Below are the code and all the weights of a small trained network. Each question names an input and a target symbol and asks about switching units off, where a switched-off unit gives its printed mean instead of its output.

import numpy as np


def w(rows, s, z=0):
    codes = np.array(rows[::2]) - 128.0
    scale = np.full(codes.shape[1], s)
    scale[-1] = z or s
    return codes * scale


def norm(h):
    return h / np.sqrt((h * h).mean(-1, keepdims=True) + 1e-5)


def f(y):
    return y / 2 * (1 + np.tanh(0.7978845608 * (y + 0.044715 * y**3)))


def softmax(a):
    e = np.exp(a - a.max(-1, keepdims=True))
    return e / e.sum(-1, keepdims=True)


def log_softmax(a):
    a = a - a.max(-1, keepdims=True)
    return a - np.log(np.exp(a).sum(-1, keepdims=True))


def net(x, mask):
    ids = ['γδζθλξπω'.index(c) for c in x.split()]
    T = len(ids)
    res = E[ids] + P[:T]
    r = norm(res)
    for j in range(2):
        rows = slice(3 * j, 3 * j + 3)
        q, k, v = (r @ M[0][rows].T for M in (Q, K, V))
        z = softmax(np.where(np.tri(T) > 0, q @ k.T / 3**0.5, -1e9)) @ v
        o = O[0][rows]
        res = res + np.where(mask[j], z, o[:, -1]) @ o[:, :-1]
    y = f(norm(res) @ A[0][:, :-1].T + A[0][:, -1])
    res = res + np.where(mask[2:10], y, B[0][:, -1]) @ B[0][:, :-1]
    return log_softmax(norm(res)[-1] @ U[:, :-1].T + U[:, -1])


Q, K, V, O, A, B = {}, {}, {}, {}, {}, {}
E = w([
[93,159,162,198,179,56,136,8,166],'γ',
[56,195,22,171,100,78,64,178,147],'δ',
[64,188,161,88,67,26,114,121,135],'ζ',
[84,160,151,84,100,21,101,135,147],'θ',
[46,126,105,134,80,26,99,144,152],'λ',
[114,135,49,52,167,61,123,50,63],'ξ',
[187,87,150,171,43,145,156,149,142],'π',
[30,175,125,138,67,57,127,152,111],'ω',
],0.014)
P = w([
[30,70,148,237,121,20,197,127,43],'0',
[102,33,147,69,111,87,176,185,162],'1',
[157,91,100,195,143,3,114,150,86],'2',
[112,59,116,81,96,111,178,172,155],'3',
[173,179,147,133,179,83,137,213,61],'4',
[118,79,103,86,92,131,189,166,158],'5',
[178,176,120,154,101,105,117,159,69],'6',
[125,88,88,85,81,141,182,139,168],'7',
[184,189,115,148,103,120,116,141,91],'8',
[129,106,78,79,96,161,185,137,175],'9',
[187,207,108,142,105,140,113,131,114],'10',
[134,120,64,72,104,185,171,123,192],'11',
[196,233,105,127,128,161,113,130,150],'12',
[123,113,66,85,105,188,157,131,183],'13',
],0.013)
Q[0] = w([
[148,178,82,176,199,122,18,119,51],'head 1',
[73,46,209,159,96,191,156,165,213],'head 1',
[193,52,254,243,220,254,52,47,75],'head 1',
[90,127,104,24,51,80,154,168,188],'head 2',
[195,179,182,243,126,87,167,124,95],'head 2',
[70,75,57,55,174,172,137,113,53],'head 2',
],0.0071)
K[0] = w([
[14,116,128,64,125,17,50,185,111],'head 1',
[150,115,142,169,146,152,150,193,181],'head 1',
[76,20,243,144,97,28,144,197,59],'head 1',
[57,254,85,104,183,152,76,58,184],'head 2',
[186,119,183,176,101,109,176,184,128],'head 2',
[89,87,128,104,184,100,106,123,56],'head 2',
],0.0087)
V[0] = w([
[72,241,101,175,195,147,34,114,215],'head 1',
[193,113,56,102,30,188,128,217,111],'head 1',
[254,99,199,254,89,167,195,122,167],'head 1',
[40,191,199,143,92,84,93,151,194],'head 2',
[240,143,171,194,81,156,144,143,208],'head 2',
[170,65,208,193,100,251,112,186,134],'head 2',
],0.0061)
O[0] = w([
[140,113,164,153,86,29,159,169,59,6],'head 1',
[163,73,75,201,34,151,121,172,192,187],'head 1',
[125,168,142,142,105,176,244,140,204,121],'head 1',
[136,89,134,190,120,106,206,255,178,151],'head 2',
[64,88,117,92,173,79,134,127,76,92],'head 2',
[163,196,109,88,166,82,47,156,59,2],'head 2',
],0.008,0.0071)
A[0] = w([
[148,133,234,89,131,127,86,135,90,148],'neuron 1',
[74,91,137,90,57,124,120,169,109,40],'neuron 2',
[159,221,134,163,89,171,144,192,108,127],'neuron 3',
[144,159,181,158,146,157,93,50,108,42],'neuron 4',
[97,123,82,155,182,92,129,114,122,42],'neuron 5',
[68,221,143,253,136,42,85,120,182,254],'neuron 6',
[169,182,140,163,139,221,140,67,127,68],'neuron 7',
[125,159,144,207,148,101,58,164,36,222],'neuron 8',
],0.013,0.0035)
B[0] = w([
[157,117,64,151,93,145,121,123,84,142],'neuron 1',
[160,149,88,150,172,184,68,91,114,162],'neuron 2',
[151,131,101,125,142,156,24,116,203,196],'neuron 3',
[192,179,129,106,165,182,56,222,218,142],'neuron 4',
[113,119,128,165,65,145,168,177,123,151],'neuron 5',
[178,199,153,69,149,97,227,99,50,255],'neuron 6',
[44,215,208,155,209,113,117,143,101,177],'neuron 7',
[121,120,178,122,134,103,255,107,120,230],'neuron 8',
],0.013,0.009)
U = w([
[4,117,197,187,142,74,153,110,82,235],'γ',
[248,114,78,120,107,137,157,120,103,109],'δ',
[254,166,133,85,176,136,142,93,204,2],'ζ',
[76,136,159,155,148,84,44,201,120,251],'θ',
[108,107,90,144,173,114,135,137,145,94],'λ',
[82,84,92,109,124,172,102,53,105,143],'ξ',
[108,127,138,98,58,206,160,193,176,136],'π',
[118,120,100,136,156,149,133,136,128,84],'ω',
],0.0097,0.0093)

Each question gives the input, a string of symbols that net reads in full, and the target symbol t.
The units are the heads (3 rows each of Q, K, V and O) and the neurons (one row each of A and B). Each row of codes is followed by its name. A weight is (code - 128) times the scale printed after its matrix; where a second scale follows, it is the last column's (O, A, B and U).
mask holds one flag per unit, heads first, then neurons. A switched-off unit (its flag False) gives its mean, the last column of its rows in O or B, instead of its output. The means were averaged over made-up inputs and are rounded, as every weight is.
A unit's drop is (log p(t) with every unit on - log p(t) with that unit switched off) / (log p(t) with every unit on - log p(t) with every unit switched off).
The circuit of an input: a set's keep is (log p(t) with only the set's units on - log p(t) with every unit switched off) / (log p(t) with every unit on - log p(t) with every unit switched off). Starting from all 10 units, units are removed one at a time, each time the one whose removal leaves the highest keep (on an exact tie, the one counted first), for as long as the keep stays at least 0.8.
units of the circuit, in order: the units of the circuit, biggest drop first
top k neurons: the k neurons with the biggest drops, biggest first
heads that matter: for each layer, one digit per head in row order, 1 if its drop is at least 0.15 and else 0, layers parted by /
input λ π π γ π ξ π π ζ γ ω ζ λ, target δ: heads that matter => 01
input π ξ ζ ξ ζ ξ ξ π π, target ζ: top 3 neurons => [neuron 3; neuron 8; neuron 6]
input ξ θ δ ω, target δ: heads that matter => 11
input ξ π γ γ π π π π π, target θ: heads that matter => 11
input π θ γ ζ ξ ξ ξ, target ζ: heads that matter => 11
input λ ζ ζ ζ, target ζ: units of the circuit, in order => [neuron 2; head 2; head 1]
input ξ γ π, target γ: heads that matter => 01
input ξ γ π π π, target ζ: units of the circuit, in order => [neuron 3]
input λ ξ λ δ δ δ, target δ: units of the circuit, in order => [head 1; neuron 2; neuron 7]
input ξ θ θ ω, target ξ: units of the circuit, in order => [neuron 2; head 1; neuron 7]
input δ ζ π ω δ γ π ζ π γ γ θ θ, target δ: units of the circuit, in order => [neuron 1; head 1]
input π θ θ π ξ ξ ζ ξ ζ θ, target ξ: heads that matter => 10
input π π π λ ξ, target γ: top 4 neurons => [neuron 8; neuron 3; neuron 6; neuron 2]
input ξ π ζ ξ γ π π ξ π π γ γ, target γ: units of the circuit, in order => [neuron 7]
input π θ π γ δ λ, target δ: units of the circuit, in order => [neuron 2; head 1; neuron 7]
input π δ γ ξ ξ ζ, target ξ: top 2 neurons => [neuron 2; neuron 6]
input γ π π ξ π θ δ, target γ: units of the circuit, in order => [head 1; neuron 8]
input λ π π π ξ ξ δ θ, target δ: units of the circuit, in order => [head 1; neuron 2]
input π γ π ξ ξ ω γ ξ ξ γ π γ, target γ: heads that matter => 00
input π θ ζ π π ζ ω ξ θ ζ, target ξ: heads that matter => 10
input ξ ξ γ ζ ξ θ ξ ζ π γ ξ λ, target ξ: heads that matter => 11
input γ π δ θ π ζ π θ ζ, target δ: heads that matter => 00
input ζ π ω π δ ζ ξ π ζ ζ π π δ, target γ: heads that matter => 11
